Here is a tiny trained network, its code and every weight. The questions are about switching its units off for an input and a target symbol, where a switched-off unit gives its printed mean instead of its output.

import numpy as np


def w(rows, s, z=0):
    codes = np.array(rows[::2]) - 128.0
    scale = np.full(codes.shape[1], s)
    scale[-1] = z or s
    return codes * scale


def norm(h):
    return h / np.sqrt((h * h).mean(-1, keepdims=True) + 1e-5)


def f(y):
    return np.maximum(y, 0)


def softmax(a):
    e = np.exp(a - a.max(-1, keepdims=True))
    return e / e.sum(-1, keepdims=True)


def log_softmax(a):
    a = a - a.max(-1, keepdims=True)
    return a - np.log(np.exp(a).sum(-1, keepdims=True))


def net(x, mask):
    ids = ['γδηθξτψ'.index(c) for c in x.split()]
    T = len(ids)
    res = E[ids] + P[:T]
    r = norm(res)
    for j in range(2):
        rows = slice(2 * j, 2 * j + 2)
        q, k, v = (r @ M[0][rows].T for M in (Q, K, V))
        z = softmax(np.where(np.tri(T) > 0, q @ k.T / 2**0.5, -1e9)) @ v
        o = O[0][rows]
        res = res + np.where(mask[j], z, o[:, -1]) @ o[:, :-1]
    y = f(norm(res) @ A[0][:, :-1].T + A[0][:, -1])
    res = res + np.where(mask[2:14], y, B[0][:, -1]) @ B[0][:, :-1]
    return log_softmax(norm(res)[-1] @ U[:, :-1].T + U[:, -1])


Q, K, V, O, A, B = {}, {}, {}, {}, {}, {}
E = w([
[188,137,185,104,155],'γ',
[124,143,125,9,82],'δ',
[182,64,230,120,62],'η',
[177,23,160,154,157],'θ',
[148,31,136,75,43],'ξ',
[133,53,200,47,182],'τ',
[56,150,220,28,75],'ψ',
],0.011)
P = w([
[93,235,69,254,124],'0',
[251,146,90,51,147],'1',
[245,123,155,43,144],'2',
[228,85,147,30,136],'3',
[204,83,177,37,136],'4',
[176,58,143,47,150],'5',
[149,31,123,54,147],'6',
[137,50,180,88,136],'7',
[118,27,163,107,139],'8',
[98,16,150,116,157],'9',
[73,58,154,147,143],'10',
[82,44,187,145,131],'11',
],0.0078)
Q[0] = w([
[160,3,224,27,95],'H1',
[103,172,10,214,152],'H1',
[150,163,118,145,103],'H2',
[113,140,125,137,128],'H2',
],0.035)
K[0] = w([
[2,210,93,239,82],'H1',
[163,20,140,87,202],'H1',
[176,162,100,123,130],'H2',
[165,182,100,160,130],'H2',
],0.027)
V[0] = w([
[162,38,190,193,133],'H1',
[95,159,253,108,118],'H1',
[73,181,147,68,100],'H2',
[154,112,129,131,1],'H2',
],0.029)
O[0] = w([
[143,185,252,138,158,152],'H1',
[243,111,135,44,92,236],'H1',
[87,150,130,57,61,175],'H2',
[177,105,108,204,43,254],'H2',
],0.018,0.0083)
A[0] = w([
[156,107,120,183,129,126],'N1',
[97,214,150,189,116,123],'N2',
[110,209,144,178,120,2],'N3',
[106,95,117,171,64,128],'N4',
[136,70,97,83,85,60],'N5',
[89,143,9,146,133,29],'N6',
[63,156,156,84,51,232],'N7',
[131,115,124,120,120,82],'N8',
[144,4,152,86,128,129],'N9',
[135,177,68,122,175,177],'N10',
[16,98,159,178,114,162],'N11',
[202,69,110,172,227,110],'N12',
],0.024,0.0027)
B[0] = w([
[90,73,146,180,130,183],'N1',
[113,66,73,62,134,227],'N2',
[135,85,83,71,192,197],'N3',
[180,175,162,191,90,212],'N4',
[29,155,164,128,113,247],'N5',
[243,99,81,83,255,171],'N6',
[148,191,32,160,121,217],'N7',
[108,130,138,126,119,148],'N8',
[67,161,203,106,118,248],'N9',
[171,200,155,133,170,143],'N10',
[67,23,149,117,31,241],'N11',
[41,157,146,157,111,200],'N12',
],0.033,0.012)
U = w([
[73,172,119,211,146,100],'γ',
[174,139,36,113,122,160],'δ',
[254,75,167,165,78,238],'η',
[97,45,157,96,180,48],'θ',
[193,23,139,190,49,163],'ξ',
[141,107,166,56,181,220],'τ',
[152,127,68,45,27,7],'ψ',
],0.0069,0.0013)

Each question gives the input, a string of symbols that net reads in full, and the target symbol t.
The units are the heads (2 rows each of Q, K, V and O) and the neurons (one row each of A and B). Each row of codes is followed by its name. A weight is (code - 128) times the scale printed after its matrix; where a second scale follows, it is the last column's (O, A, B and U).
mask holds one flag per unit, heads first, then neurons. A switched-off unit (its flag False) gives its mean, the last column of its rows in O or B, instead of its output. The means were averaged over made-up inputs and are rounded, as every weight is.
A unit's drop is (log p(t) with every unit on - log p(t) with that unit switched off) / (log p(t) with every unit on - log p(t) with every unit switched off).
The circuit of an input: a set's keep is (log p(t) with only the set's units on - log p(t) with every unit switched off) / (log p(t) with every unit on - log p(t) with every unit switched off). Starting from the 12 units with the biggest drops (on a tie, the unit counted first), units are removed one at a time, each time the one whose removal leaves the highest keep (on an exact tie, the one counted first), for as long as the keep stays at least 0.8.
circuit, biggest first: the units of the circuit, biggest drop first
unit that matters most: the unit with the biggest drop
k most important neurons: the k neurons with the biggest drops, biggest first
which heads matter: for each layer, one digit per head in row order, 1 if its drop is at least 0.15 and else 0, layers parted by /
drop of u: that unit's drop, to one decimal
input η θ δ γ η ξ γ, target η: circuit, biggest first	[H1 H2]
input δ θ δ γ ψ θ, target δ: unit that matters most	H1
input γ ψ θ ψ η ψ η θ, target γ: circuit, biggest first	[N11 N2]
input τ δ γ γ δ η δ θ θ θ τ θ, target τ: circuit, biggest first	[H1 H2]
input η τ τ ψ γ ξ θ η, target η: circuit, biggest first	[H1 N5]
input δ ξ δ, target δ: 2 most important neurons	[N6 N11]
input η η η θ θ γ ξ δ γ η, target η: 2 most important neurons	[N5 N11]
input γ τ ξ θ η ξ δ δ, target γ: circuit, biggest first	[N11 N2]
input τ ξ ψ γ τ ξ ψ θ γ θ, target τ: circuit, biggest first	[H1 N11]
input γ ξ τ θ, target γ: circuit, biggest first	[N12 H2]
input τ θ θ γ γ γ, target τ: which heads matter	01
input γ ψ γ θ γ γ ψ γ τ, target γ: which heads matter	00
input τ θ ξ, target τ: circuit, biggest first	[H2 N11]
input δ γ θ γ ψ γ η ψ, target δ: unit that matters most	N6
input τ η γ, target τ: 2 most important neurons	[N11 N4]
input τ η δ, target τ: which heads matter	11
input δ θ δ η θ γ η τ γ γ ψ θ, target δ: circuit, biggest first	[H1 N6]
input γ θ ψ ξ γ γ, target γ: 2 most important neurons	[N5 N11]
input γ θ γ, target γ: 2 most important neurons	[N12 N11]
input γ γ η ψ ψ η, target γ: unit that matters most	N5
input τ η γ θ τ, target τ: which heads matter	01
input γ ψ ψ η ξ ψ τ, target γ: which heads matter	00
input τ θ η η, target τ: which heads matter	11
input γ ψ η γ θ δ θ γ ψ γ δ, target γ: drop of N5	0.4
input δ ψ ψ ξ γ θ δ ψ η γ, target δ: drop of N11	0.1
input δ γ ψ θ η, target δ: drop of H1	1.0
input δ η γ γ τ ξ, target δ: drop of N6	0.6
input τ δ η, target τ: unit that matters most	H2
